Below is a small trained network, with its code and all its weights. Each question gives an input and a class and asks what happens when units are switched off, that is, made to give their printed mean instead of their output.

import numpy as np


def w(rows, s, z=0):
    codes = np.array(rows[::2]) - 128.0
    scale = np.full(codes.shape[1], s)
    scale[-1] = z or s
    return codes * scale


def f(y):
    return np.maximum(y, 0)


def log_softmax(a):
    a = a - a.max(-1, keepdims=True)
    return a - np.log(np.exp(a).sum(-1, keepdims=True))


def net(x, mask):
    res = np.array(x, float).reshape(1, 6) / 4 @ E
    y = f(res @ A[0][:, :-1].T + A[0][:, -1])
    res = res + np.where(mask, y, B[0][:, -1]) @ B[0][:, :-1]
    return log_softmax(res[-1] @ U[:, :-1].T + U[:, -1])


A, B = {}, {}
E = w([
[128,129,129,128],'x0',
[226,25,162,178],'x1',
[167,195,247,93],'x2',
[153,223,106,255],'x3',
[128,128,127,128],'x4',
[8,75,205,197],'x5',
],0.0067)
A[0] = w([
[27,128,159,145,99],'neuron 0',
[158,161,217,121,105],'neuron 1',
[41,117,165,139,110],'neuron 2',
[111,83,166,171,133],'neuron 3',
[123,186,85,85,83],'neuron 4',
[130,161,194,82,88],'neuron 5',
[86,94,170,164,146],'neuron 6',
[34,92,166,138,122],'neuron 7',
[108,73,152,31,123],'neuron 8',
[195,69,144,177,75],'neuron 9',
[218,42,148,173,130],'neuron 10',
[135,199,124,198,131],'neuron 11',
[117,58,150,53,130],'neuron 12',
[91,159,96,120,108],'neuron 13',
[41,226,113,73,57],'neuron 14',
[117,58,152,26,126],'neuron 15',
[57,104,37,132,167],'neuron 16',
[204,139,89,74,104],'neuron 17',
[147,86,27,129,162],'neuron 18',
[146,180,207,99,91],'neuron 19',
[204,156,95,84,112],'neuron 20',
[152,246,136,255,157],'neuron 21',
[172,150,84,65,157],'neuron 22',
[219,55,141,167,3],'neuron 23',
[157,214,240,136,146],'neuron 24',
[108,92,164,34,116],'neuron 25',
[92,104,19,173,81],'neuron 26',
[175,155,133,236,73],'neuron 27',
[66,182,70,117,116],'neuron 28',
[190,143,60,83,86],'neuron 29',
[45,69,179,167,146],'neuron 30',
[141,178,202,95,86],'neuron 31',
[82,73,32,144,82],'neuron 32',
[107,73,175,179,134],'neuron 33',
[143,180,211,97,79],'neuron 34',
[102,83,43,159,82],'neuron 35',
[190,131,50,52,108],'neuron 36',
],0.0084,0.0015)
B[0] = w([
[150,199,183,148,189],'neuron 0',
[164,55,119,163,185],'neuron 1',
[164,202,173,151,184],'neuron 2',
[134,203,171,133,171],'neuron 3',
[130,145,192,97,175],'neuron 4',
[156,45,124,152,175],'neuron 5',
[154,191,141,165,177],'neuron 6',
[171,202,160,161,194],'neuron 7',
[60,131,20,160,209],'neuron 8',
[37,126,191,2,189],'neuron 9',
[46,153,194,20,217],'neuron 10',
[57,116,32,122,198],'neuron 11',
[66,150,41,166,204],'neuron 12',
[101,98,174,57,160],'neuron 13',
[81,105,219,11,206],'neuron 14',
[61,142,4,168,219],'neuron 15',
[176,62,164,136,203],'neuron 16',
[165,220,164,170,204],'neuron 17',
[186,106,164,142,206],'neuron 18',
[186,45,136,156,185],'neuron 19',
[145,202,170,194,202],'neuron 20',
[53,119,31,130,254],'neuron 21',
[135,183,158,152,199],'neuron 22',
[76,140,188,42,198],'neuron 23',
[147,46,123,153,218],'neuron 24',
[63,109,29,149,200],'neuron 25',
[186,52,128,128,200],'neuron 26',
[23,118,28,119,201],'neuron 27',
[100,100,175,52,185],'neuron 28',
[152,196,155,195,202],'neuron 29',
[164,202,151,178,205],'neuron 30',
[196,46,135,147,181],'neuron 31',
[201,50,147,160,201],'neuron 32',
[149,201,172,134,181],'neuron 33',
[176,35,140,176,185],'neuron 34',
[201,44,145,147,190],'neuron 35',
[159,201,145,176,218],'neuron 36',
],0.0065,0.0071)
U = w([
[172,224,147,187,96],'0',
[66,114,5,147,67],'1',
[203,11,132,156,55],'2',
[96,130,176,8,250],'3',
],0.018,0.0014)

Each question gives the input, the list of numbers given to net, and the class t.
The units are the neurons (one row each of A and B). Each row of codes is followed by its name. A weight is (code - 128) times the scale printed after its matrix; where a second scale follows, it is the last column's (A, B and U).
mask holds one flag per neuron, in row order. A switched-off neuron (its flag False) gives its mean, the last column of its row in B, instead of its output. The means were averaged over made-up inputs and are rounded, as every weight is.
A unit's drop is (log p(t) with every unit on - log p(t) with that unit switched off) / (log p(t) with every unit on - log p(t) with every unit switched off).
The circuit of an input: a set's keep is (log p(t) with only the set's units on - log p(t) with every unit switched off) / (log p(t) with every unit on - log p(t) with every unit switched off). Starting from the 12 units with the biggest drops (on a tie, the unit counted first), units are removed one at a time, each time the one whose removal leaves the highest keep (on an exact tie, the one counted first), for as long as the keep stays at least 0.8.
units of the circuit, in order: the units of the circuit, biggest drop first
most important unit: the unit with the biggest drop
k most important neurons: the k neurons with the biggest drops, biggest first
drop of u: that unit's drop, to one decimal
input [-6,-5,-1,3,1,-4], class 3: most important unit : neuron 14
input [-4,8,-6,5,7,-4], class 3: units of the circuit, in order : [neuron 10; neuron 9]
input [0,8,-7,-6,-2,6], class 3: units of the circuit, in order : [neuron 10; neuron 9]
input [4,-6,3,8,-3,-7], class 1: 3 most important neurons : [neuron 21; neuron 11; neuron 27]
input [2,0,-2,-1,-2,-2], class 0: units of the circuit, in order : [neuron 24; neuron 21]
input [-8,8,0,6,-6,-1], class 3: units of the circuit, in order : [neuron 10; neuron 9]
input [-5,8,5,-2,8,-6], class 3: 3 most important neurons : [neuron 10; neuron 9; neuron 23]
input [3,3,-3,7,5,5], class 1: 3 most important neurons : [neuron 27; neuron 21; neuron 11]
input [1,-1,5,-4,-5,-5], class 0: 3 most important neurons : [neuron 17; neuron 20; neuron 36]
input [3,-5,-1,-7,-7,-7], class 0: 2 most important neurons : [neuron 36; neuron 17]
input [-1,7,2,-6,6,-3], class 3: 4 most important neurons : [neuron 10; neuron 23; neuron 9; neuron 21]
input [-6,-3,-7,-6,-2,-1], class 2: 2 most important neurons : [neuron 32; neuron 16]
input [-5,-7,-2,5,8,6], class 3: 2 most important neurons : [neuron 14; neuron 28]
input [-3,-6,4,1,-3,-1], class 3: units of the circuit, in order : [neuron 14]
input [2,2,2,-6,6,-5], class 1: drop of neuron 15 : 0.4
input [-7,-7,-6,5,-1,-2], class 3: drop of neuron 14 : 0.3
input [-8,0,-8,-1,2,1], class 2: drop of neuron 28 : 0.0
